Here is a tiny trained network, its code and every weight. The questions are about switching its units off for an input and a class, where a switched-off unit gives its printed mean instead of its output.

import numpy as np


def w(rows, s, z=0):
    codes = np.array(rows[::2]) - 128.0
    scale = np.full(codes.shape[1], s)
    scale[-1] = z or s
    return codes * scale


def f(y):
    return y / 2 * (1 + np.tanh(0.7978845608 * (y + 0.044715 * y**3)))


def log_softmax(a):
    a = a - a.max(-1, keepdims=True)
    return a - np.log(np.exp(a).sum(-1, keepdims=True))


def net(x, mask):
    res = np.array(x, float).reshape(1, 6) / 4 @ E
    y = f(res @ A[0][:, :-1].T + A[0][:, -1])
    res = res + np.where(mask, y, B[0][:, -1]) @ B[0][:, :-1]
    return log_softmax(res[-1] @ U[:, :-1].T + U[:, -1])


A, B = {}, {}
E = w([
[219,97,139],'x0',
[106,51,201],'x1',
[106,54,6],'x2',
[127,128,128],'x3',
[128,128,128],'x4',
[128,128,127],'x5',
],0.014)
A[0] = w([
[111,170,150,190],'N0',
[30,202,182,211],'N1',
[255,61,106,114],'N2',
[92,64,173,238],'N3',
[191,78,63,115],'N4',
[66,121,205,128],'N5',
[234,108,224,169],'N6',
[123,63,163,193],'N7',
[211,197,141,212],'N8',
[143,145,95,221],'N9',
[191,61,97,85],'N10',
[30,107,82,154],'N11',
[224,142,170,124],'N12',
[147,53,100,124],'N13',
[67,182,174,186],'N14',
[176,66,105,131],'N15',
[160,141,116,254],'N16',
],0.014,0.0037)
B[0] = w([
[116,175,169,170],'N0',
[71,158,147,225],'N1',
[127,162,222,226],'N2',
[115,1,111,204],'N3',
[71,172,144,207],'N4',
[83,75,160,194],'N5',
[192,63,144,251],'N6',
[88,41,154,188],'N7',
[163,191,118,223],'N8',
[154,191,144,168],'N9',
[90,145,159,190],'N10',
[158,108,30,222],'N11',
[184,120,105,209],'N12',
[81,126,116,194],'N13',
[81,155,154,196],'N14',
[82,147,164,185],'N15',
[169,212,163,165],'N16',
],0.011,0.014)
U = w([
[84,248,160,174],'0',
[58,116,196,106],'1',
[128,184,32,255],'2',
[95,76,60,14],'3',
[237,200,127,18],'4',
[207,79,149,148],'5',
],0.011,0.0059)

Each question gives the input, the list of numbers given to net, and the class t.
The units are the neurons (one row each of A and B). Each row of codes is followed by its name. A weight is (code - 128) times the scale printed after its matrix; where a second scale follows, it is the last column's (A, B and U).
mask holds one flag per neuron, in row order. A switched-off neuron (its flag False) gives its mean, the last column of its row in B, instead of its output. The means were averaged over made-up inputs and are rounded, as every weight is.
A unit's drop is (log p(t) with every unit on - log p(t) with that unit switched off) / (log p(t) with every unit on - log p(t) with every unit switched off).
The circuit of an input: a set's keep is (log p(t) with only the set's units on - log p(t) with every unit switched off) / (log p(t) with every unit on - log p(t) with every unit switched off). Starting from the 12 units with the biggest drops (on a tie, the unit counted first), units are removed one at a time, each time the one whose removal leaves the highest keep (on an exact tie, the one counted first), for as long as the keep stays at least 0.8.
circuit, biggest first: the units of the circuit, biggest drop first
unit that matters most: the unit with the biggest drop
k most important neurons: the k neurons with the biggest drops, biggest first
drop when u is switched off: that unit's drop, to one decimal
input [3,-2,0,6,8,-5], class 4: unit that matters most => N1
input [-4,1,1,-6,-6,3], class 3: circuit, biggest first => (N2, N11)
input [0,-1,5,-5,-6,0], class 2: circuit, biggest first => (N11, N3)
input [0,5,1,6,5,-5], class 3: circuit, biggest first => (N2, N3, N0)
input [7,0,2,2,5,0], class 0: circuit, biggest first => (N3, N4)
input [2,-8,0,5,2,-6], class 4: circuit, biggest first => (N1, N8)
input [1,6,-7,5,-8,-1], class 5: 2 most important neurons => (N6, N12)
input [8,4,1,1,-8,7], class 1: 2 most important neurons => (N2, N15)
input [-3,1,5,6,-5,-3], class 3: 2 most important neurons => (N8, N16)
input [0,6,6,-6,7,-6], class 3: 2 most important neurons => (N11, N3)
input [-7,-3,2,-4,-3,0], class 2: 2 most important neurons => (N11, N2)
input [1,-2,-6,8,7,-4], class 4: 3 most important neurons => (N6, N12, N4)
input [6,1,6,-2,3,5], class 1: 2 most important neurons => (N8, N7)
input [-2,-5,1,-4,-3,5], class 2: circuit, biggest first => (N2)
input [4,0,-4,-8,-4,4], class 4: 2 most important neurons => (N8, N3)
input [1,-2,3,-1,1,7], class 0: 2 most important neurons => (N3, N6)
input [3,-4,0,3,5,5], class 4: 2 most important neurons => (N1, N14)
input [6,2,7,-4,-7,-4], class 1: drop when N8 is switched off => 0.1
input [-8,0,6,2,-1,5], class 2: drop when N7 is switched off => 0.2
input [3,7,-5,-2,-4,7], class 5: circuit, biggest first => (N6)
input [-6,0,6,-4,6,-8], class 2: drop when N8 is switched off => -0.1
input [-1,-5,1,-7,-1,6], class 2: drop when N16 is switched off => -0.1
